[100 = 0]
[ 93 114 106  91  94 104 106 105 105 112 106  95 135  95 108  76 103  88
 105 104  96 105  94  99 115 107  93 108  74  72 112 112  84  97 112  97
 102 116 103 120 120 104 103 107 101 118  73  88 110 108]	7
[119 120 102  94 100 114  85 116  82 107  95  91 105 126 110  88  99 104
 106 108 114  83 101  95 104  96 110  89  92 113  70  94  99 100 111  91
 119  65 111  86  88  94  89 136 103  95 104  93 103 118]	0
[ 90  98 111  91  89 101  90 104  87 118  93 113 121 107  97 110 100  88
  74  95  96  97  91 117  99 101  95  89 102  97 114 100 101 102  80 101
  93  84  98  94 128 108 115  46  90  94  84 104  84  98]	10
[109  94 102 103 100  91  88  95  89  82  92  82 106 101 100  88 102 106
  93  95 121 107 105 101  77 107  94  89  71 114 105  78 125  61  87 127
  97  97 101 115 116 104  93  36  98  91 106  89 110  93]	3
[ 82  99 110 106 101 107  95  92  77  85  82 100 129  95 121  92 104 110
  92  97 121 103 107 104  89 106  98  75  79 112  99  95 122  90 121 141
 123  82  94 110  77 113  95 104  84 107 114 100 110  98]	7
[114  92 103 109  99  97  79  93  84  78  93 113 129 111  96 107  91 113
 100 100 109  85 106  91  90  86 101  83 119 106  88  71 120  80  90 108
 105  78 105  99  97 100  92 130 108  91 114 110 103  96]	0
[113  86  94  98 106 107 114 115 114  75  88 111  71  84  96 119  95 106
 107  95 101 111 103 102  90 102 112  95 120  94  88 100  96  89  67  92
  94 146  82  95  84 109 102  89 107  92 121 109  81 105]	3
[ 84  98 104  93 106 108 108 118  97  90  84  94  95  83 101  82 107  97
  96  91 112 121 107 111  95 115 101  85  71  96 105  98  92  75  84 110
 107 159  93 121 111 107  96  37  97 110  99  77  91 101]	7
[ 95 106 109  96 101 103  89 106  80  94  92  87 128 102 110  70 102 108
  95 102 121 106 105 101  91 108  97  87  58 111  97  81 104  77  95 121
 115  87 109 118 114 106  91  38  94 101  91  81 109 105]	5
[127  97  96  82  98  91 104 100 106  80 102 106 139 101  80  95  95  88
 106 105 100  95 102  72 106 102  99 111  94  82  89  96  93  76  82  88
 104 175 106 107 107 107  92  62 134 106  94  86  89  98]	4
[ 83  83 102 115  95 100  89  92 103  84  94 118 109  96 105 116  98 112
  97  93  98  92  99 106  93  87  98  85 123 100 118  90 124 109  99 113
 108  73  94  96  99  99 109 152  90  90 111 132  98  91]	4
[121  98  94 106 102 106 102 128 118  70  79 106  98  95 107 104  98 117
 114  95 119 100 104 100  93 105 112  86 109  74  84 103 108  80  92 101
 108 123  89  91  91 102  93 168 100  86 120  94  98 117]	0
[102  92 106  97  93 107 102  99  93  80  78 117 130 107 108 114 100 102
  91 102 111  97  90 103  91 109 107  81 104  92  92  99 123 101  99 102
 115 108  89  82  91 116 100 108  88  96 123 115  92 108]	9
[ 85 102 106  94  93  99  85 121 105 116  97 104  85 110 105 124 104  99
  74  91 100  89  94 120  90  97 104  83 109 116 100  94 104 106  88  93
  95  76  95  88 117  94 108  48  82  82 106  97  75 105]	7
[ 86 100  96 105 107  94  84 122 100 116 100  97  60  92  93  99 100 108
  87  85  96 106 109 117  88  91 102  93 115 120 110  86  89  88  64  85
  88 105  98 109 115  89 106  56  96  87  91  85  83  94]	2
[109 104  91 111  98  95 102 125 125  99  98 102  67  96 101 119 111 109
 102  88  87  95  89 121 104 103 107 102 131  89  99 120  92 112  97  73
  89 119  91  89 106  87 105 151  93  88 109  98  93 101]	2
[104 107 108  86 107 115  88  99  64 100  88 109 129 113 104  78  90  98
  95 110 116  93 110  98 100  92 101  81  92 112  79  85  93  96  86  89
 123  99 109  90  86 108  91  88 110 108 104  74  87 113]	4
[118 106 104  84 102 102  90 121  85  92  79  97 110 110  97  93  97  99
  90 103 118 101 103  97  84 109 112  84  83 110  84  86 101  75  69  98
 111 120  98 101 107 111  92  31 105  94 108  72  86 114]	4
[ 87 111 104  96  98  93  90 108  95 118 111 102 125  93 100  77  99  87
  94  93  88 102 103 108 113  95  92  99  94  82 121  99  87  97  89  86
  97 115 107 118 130  93 108  78 105 109  61  83  98  94]	5
[108  95 111  81  89 100  81  89  71 106 101 117 138 119  88 100  90  90
  83 112  99  82  90  89 107  91 101  95 109  99  96  81 107 102  77  94
 104 100 112  88 103 109 104  60 113 100  87 103  84  98]	7
[106  83  99 102  99  89 101  97 113  76 100 105 125  80  93  83  93 108
 108  93 105 113 105  95  90 100  93  95  85  81 127  86 108  59  78 115
  89 123 102 125 126 103 102 111 106  99  81 114 110  92]	3
[ 99 107 102 121 102 110  92 122 107  77  87  98 107  90 124  80 105 118
 105  88 111 105 111 122  93 102 101  73  87  90 101 100 108  88 108 107
 113  83  97 116 111  95  97 176  83  97 104  92 111 109]	2
[115 114 107  87  98 105  98 111  82  91  91 117 150 125 100  98 105  99
 100 110 105  85 102  84 113 106 111  93  95  94  77 109 102  99 109  90
 132 147 102  83  81 108  83  97 114 108 109  70  91 112]	6
[105  95 100 107 100  89  81 114  86  87  93 105  91 107 100 113 104 110
  82  85 105  94 101 109  80  95 102  82 105 124  93  82 115  79  76 100
  97 111  95  93 115  97  98  19  96  79 106  86  83  91]	2
[104  90 102  96  91  97 101 105 114  98  99 104 118  85  92  93  94  91
  93  99  96 115  96 107 100 100  91 101  92  77 122  90  95  83  76  98
  82 111  98 111 134 109 116  64 101  99  76 114  95  96]	8
[129 111  90 104  99  95 111 103 127  91 100  87  94 104 110 111 108 109
 122 102 102  96 100  86 100 108 104 104 106  95  82 121 106 104 126 102
 100  83 102  92  88  93  92 186 103  94 114 114 122 106]	1
[116 104  95 116 106  96 102 128 111  76  90  99  90 107 111 101 111 113
 109  88 112  93 107 101  99 106 111  86 108  97  81 112 106  83 112  95
 118 130  96  99  87  92  89 145 100  91 121  76 109 108]	0
[ 81 110 103 105  94 100 102 111 116 107 104  96 111  82 115  87 103  97
 104  96  93 110  97 119 112 101  91  97  92  77 122 112  88 104 105  96
  99  84  98 119 125  98 110 155  88 108  73 107 115 101]	6
[143  87  98  85  92  91 110 126 125  80  94 119 128  96  76 103  97  90
 103 100  91 102  98  97 107 107 106 110 116  69 109  99  89  74  61  76
  93 176  94  95 129 108 110  77 124  96  91 101  79 105]	5
[101  96 113  87  88 103  95  87  76  88  89 118 157 114  98 105  95  93
  89 111 110  92  96  89 101 103 100  92  96  92  94  88 118  96  96 123
 114  93 100  91  97 119  98  80 103 103 109 111  95 102]	10

[ 94 104 103  74 104 103  97 108  93  97 133  93 103  98  92 110  93 107
  93  96  89 125  96 100 102 114  97  91 105  90  96  97 110 119  99 109
 101  87  33]	10
[ 98  98  98  76  99 106 105  97  96 105 151 105  88 104 101  88  93  71
  90 102 100  86 107 104 100  89  97 111  93  88 103 105 119 110 107  76
  92  95 109]	2
[ 82  93  99  75 104  87  95 109  90  90  45  99  99  98  99 104  87  95
 116  98  87  87 104  94 103 110  91  93 102  89 103 102 110 127  99 106
  94  67  37]	5
[ 90  96 100  74 105  82  98 111  89  93 102  98  91  94  95  99  92  95
 125 101  95  89 103  96 102 109  94  90 103  88 104 101 104 138 100 111
  94  76   8]	6
[ 87  76 106  74 101 111 101 112  89  95 184  99  74 100  99  70  93  91
  92 101  96 116 101  96 103 103  98 103 100  89 112 102 105 132 103  84
  94  67  66]	4
[ 97  96  99  73 100 107 105 100  92 106  27 105 116 109 105  99  92 102
 125  95 104  81  96  94  99 106 106 108  96  89 104 105  88  93  98 121
 102  78 169]	1
[ 90  92 101  74 105  99 107 105  92 101  84  97  95 101  88  92  92  90
 134 106  98  71  93  90 106 116 103  88 103  88  97  99 108 120  94 130
 100  81  96]	9
[102  96 102  74  96 108 103  93  99  99  84 106  90 110 105  87  92 103
  86  99  97  98  97 101 100  99 103 109  97  89 103  99 100  81 100  69
 101 114 200]	4
[ 98  93  99  76 105 101  97 104  88  92  84  97 110 101  94 100  92 115
 118  95  87  88  93  93 104 117 101  97 105  88 104 101 107 109  99 112
 101  84 129]	5
[ 82  83  97  75  99  95 107 102  92 100  19 107  91 109 109  81  92  90
 102  93  95  77  98  93 100 100 103 106  97  89 105 104  74  96  98  92
  98  74 153]	2
[ 86  87  91  74 100  96 104  96  94 101   0 107  89 102 100  84  92 103
 123  99  92  67  99  93 101 101  99  97 102  89 103  99  74  91  92 114
 101  88 141]	5
[101  91  95  74 101 107  98  92  94  93  38 102 104 101  97  99  93 127
 117  97  90  92  93  93 102 110 103 100 106  91 105  98  89  87  91 101
  99 107 177]	5
[112 122 102  73 101  84 104  97  91 106 155 103 103 108 100 102  93  79
  88  96  98  94 104 102  96  99  99 102  94  88 101 106 125 117 107  80
  91 102 128]	2
[ 99  95 106  72 104 101 109 111  88 109 138  95 109 105  96  93  92  92
 115  99 104 106  90  93 101 115 109  99  99  88 103 104  99 121 102 129
 100  72  87]	4
[ 94  90 104  76 101 105  91 107  94  86  66 104 109 101 110  90  98 111
 110  97  95  89 105  96 101 104  95 110 100  88 105 106 106 112 102  99
  97  85  92]	0
[102 110 103  73 105  76 106 108  91 106 113  94 102 100  89  96  93  82
 114 101  95 106  98  95 102 114  98  82 102  89 104 102 124 135  99 118
  97  96  54]	8
[ 95  95  95  74  98 118 105  88  98 100 110 108  70 106  93 110  93 103
  99 104  93  69 101 104 104  98  95 106  95  87  99  97 116  85 104  64
  96 106 164]	8
[ 83  72 105  72 101 102 103 115  92  96 115 101  90 102 106 111  93  86
 117 103 104 104 100  91 102 101 103 107  99  91 112 106  89 121  99 118
  97  69  81]	1
[ 90  99 100  71 103  76 102 112  88 100  98  97 108 100 106  95  93  90
  96  92  94 116 101  94  96 105 100  94 102  88 110 106  80 126  98 122
  99  66  55]	2
[ 81  82  91  71 100 114  99  96  93  98  33 107  83 100 101  98  93 109
 107  97  86  89 101 100 102 101  96 103 101  91 108  98  75  90  94  83
  97  85 123]	5
[ 94 101 114  73 101  98  98 117  92  95 177  96  90 104 101 113  93  86
  83 100  99 123 102  99 101 110  96  97  98  89 103 102 127 140 105  91
  96  73  36]	6
[104  94 104  74  98 112 103  95  98 102 177 106  60 102  97 100  93  95
  94 106 107 108 105 102 100  95  98 106  97  88 107  97 105 106 106  63
  94  93 121]	6
[112 119 102  73  99 111  98  90  96  99  69 108  93 108  99 107  92 123
  97  95  95  91  98 102  97 110 100 100  99  89  99  96  96  90  99  71
 102  98 166]	7
[ 92  84 112  73 101 123 104 111  94  98 137  95  84 107  93  87  92 100
  98 103  96  95  89  93 107 118 104  95 102  89 105  97 121 115 100  95
 102  74 124]	9
[ 93  95 110  69 101  96  97 118  88 101 110  98 101 103 110  90  94 103
  97  93  98  99 102  93  98 109 101 103 100  89 104 105  86 132 104 104
 100  63  49]	1
[117 109  99  77 101 121 104  87  98 108 162 104  77 103  89 112  93 113
 110 103 105  88  97 105  99 106 101  98 100  89 101  94  97  93  99  76
 100 107 126]	10
[ 88  87  98  74 100 110 101  95  92 100  41 106  83 107  98 104  92 113
 112  98  85  66  96  95 104 111  97  99 101  89 105  97  93  91  95  83
 100  75 181]	7
[111 112 114  74 100  82 102 111  92 103 200  95  89 105 101  91  93  87
  80  99 105 129 102  97  96 106 102  94  99  88 103 102 118 142 108  86
  95  73  72]	4
[ 81 100  92  75 101 107 108  97  96 100   0 110  94 108 105  95  92  82
 123  99  97  77 103 101  99  98  98 103  91  89 102 102  81  86 101 104
 100  79 124]	4
[120 118 103  76 102  89 102  96  97  99 170  98  83 101  86  79  93 107
  97 102  99  92  99 100  99 109 100  86 105  89 104  96 121 117  98  81
  99 118 118]	10
[118 113 104  73 102 116  99  91  92 101  79 107  94 107  99  87  92 125
 118  97  99  59  99  98  97 110 101 105 100  88 102 100  98  94 104  78
  99 105 185]	4
[102 111 106  76 100 111  92 102  96  97  39 103 106 106 105  92  92 120
 102  93  90  73 101  98  99 112  97  99 101  88  98 100 103 102 102  86
 103  86 124]	5
[ 87 106 106  73 100  79  98 113  89 100  33 101 103 106 113 118  93  94
  88  91  92  82 104  91  96 104  97  97  99  90 103 105  90 126 103  97
  98  71  98]	0
[ 92  93 102  71 101 126 105 100  98  98 177 101  62 100  89  89  93  95
  99 106 101 112  98 105 103 106  96  97  98  88 104  92  97 107 100  85
  99  81  52]	10
[ 86  94  91  73 102  93 107  96  95 104   0 105 104 106  99  83  93  88
 127  99  93  59  97  94 102 102 100 100  97  89 102 103  90  85 102 116
 100  87 164]	4
[ 96 104 102  74 104 103  91 106  92  92  57 101 111 100 101  86  92 118
 118  95  90 101 100  97 101 114  96  98 101  89  95 100 107 114 103 104
 100  91  74]	4
[ 97  80 110  80 100  99 110 110  92 109 164  97  79 105  96  92  92  87
 102 106 107 108  93  92 103 107 107 101  99  88 106 101 101 117 101  97
 100  70 122]	5
[ 87 100 107  77 104 105  95 111  88  90  86  99  95 101  98  81  93 102
 112  97  89 102 101  96 103 117  93  93 101  88  96 101 116 134 104 103
  98  59  38]	6
[ 84  93  98  74  99 113  96 104  93  98  52 106 106 105 113 102  92  95
  95  93  91 106 105 102  99  97  96 114  95  89  99 106  93 105 104  92
  93  82  97]	0
[ 89 106  91  71 100  86 103  89  99  95   0 110  83 101  99  85  92  79
 123 103  95  73 109 103 100  93  91  98  95  89 102 101 104  95 101  86
  93  95 105]	6
[ 75  95 104  74 101  85 101 114  92 102  21 101  91 103 112  84  92  81
 100  96  95  89 106  93  97 104  95  95  98  89 105 105  83 128 102 109
  97  66  41]	2
[ 91  90 103  73 102  99 104 111  90 104 195  97  98 102  99  86  92  73
  87 100  99 120 101  99 102 101  99 104  98  89  97 105 118 132 105 102
  93  80  38]	3
[ 99 121  99  72 103  84  99  99  90  98   0 105 102 105 104  99  94 114
 111  92  92  60 102  95  95 114  95  88 101  88 106  99  78 109  98  98
 102  90 112]	5
[108 106 102  73  99 125 107  92  97 103 133 104  86 110  94  99  92  93
  90 101  98  77  96 103 101 104 102 106  95  87 101  98 116  89 104  72
  99  94 176]	8
[100 103 113  72  99  94 101 111  92 102 189  98  79 103 101 108  92  78
  67 100 100 117 105 101  98 103  96  97  98  90 101 101 123 136 108  76
  94  79  60]	5
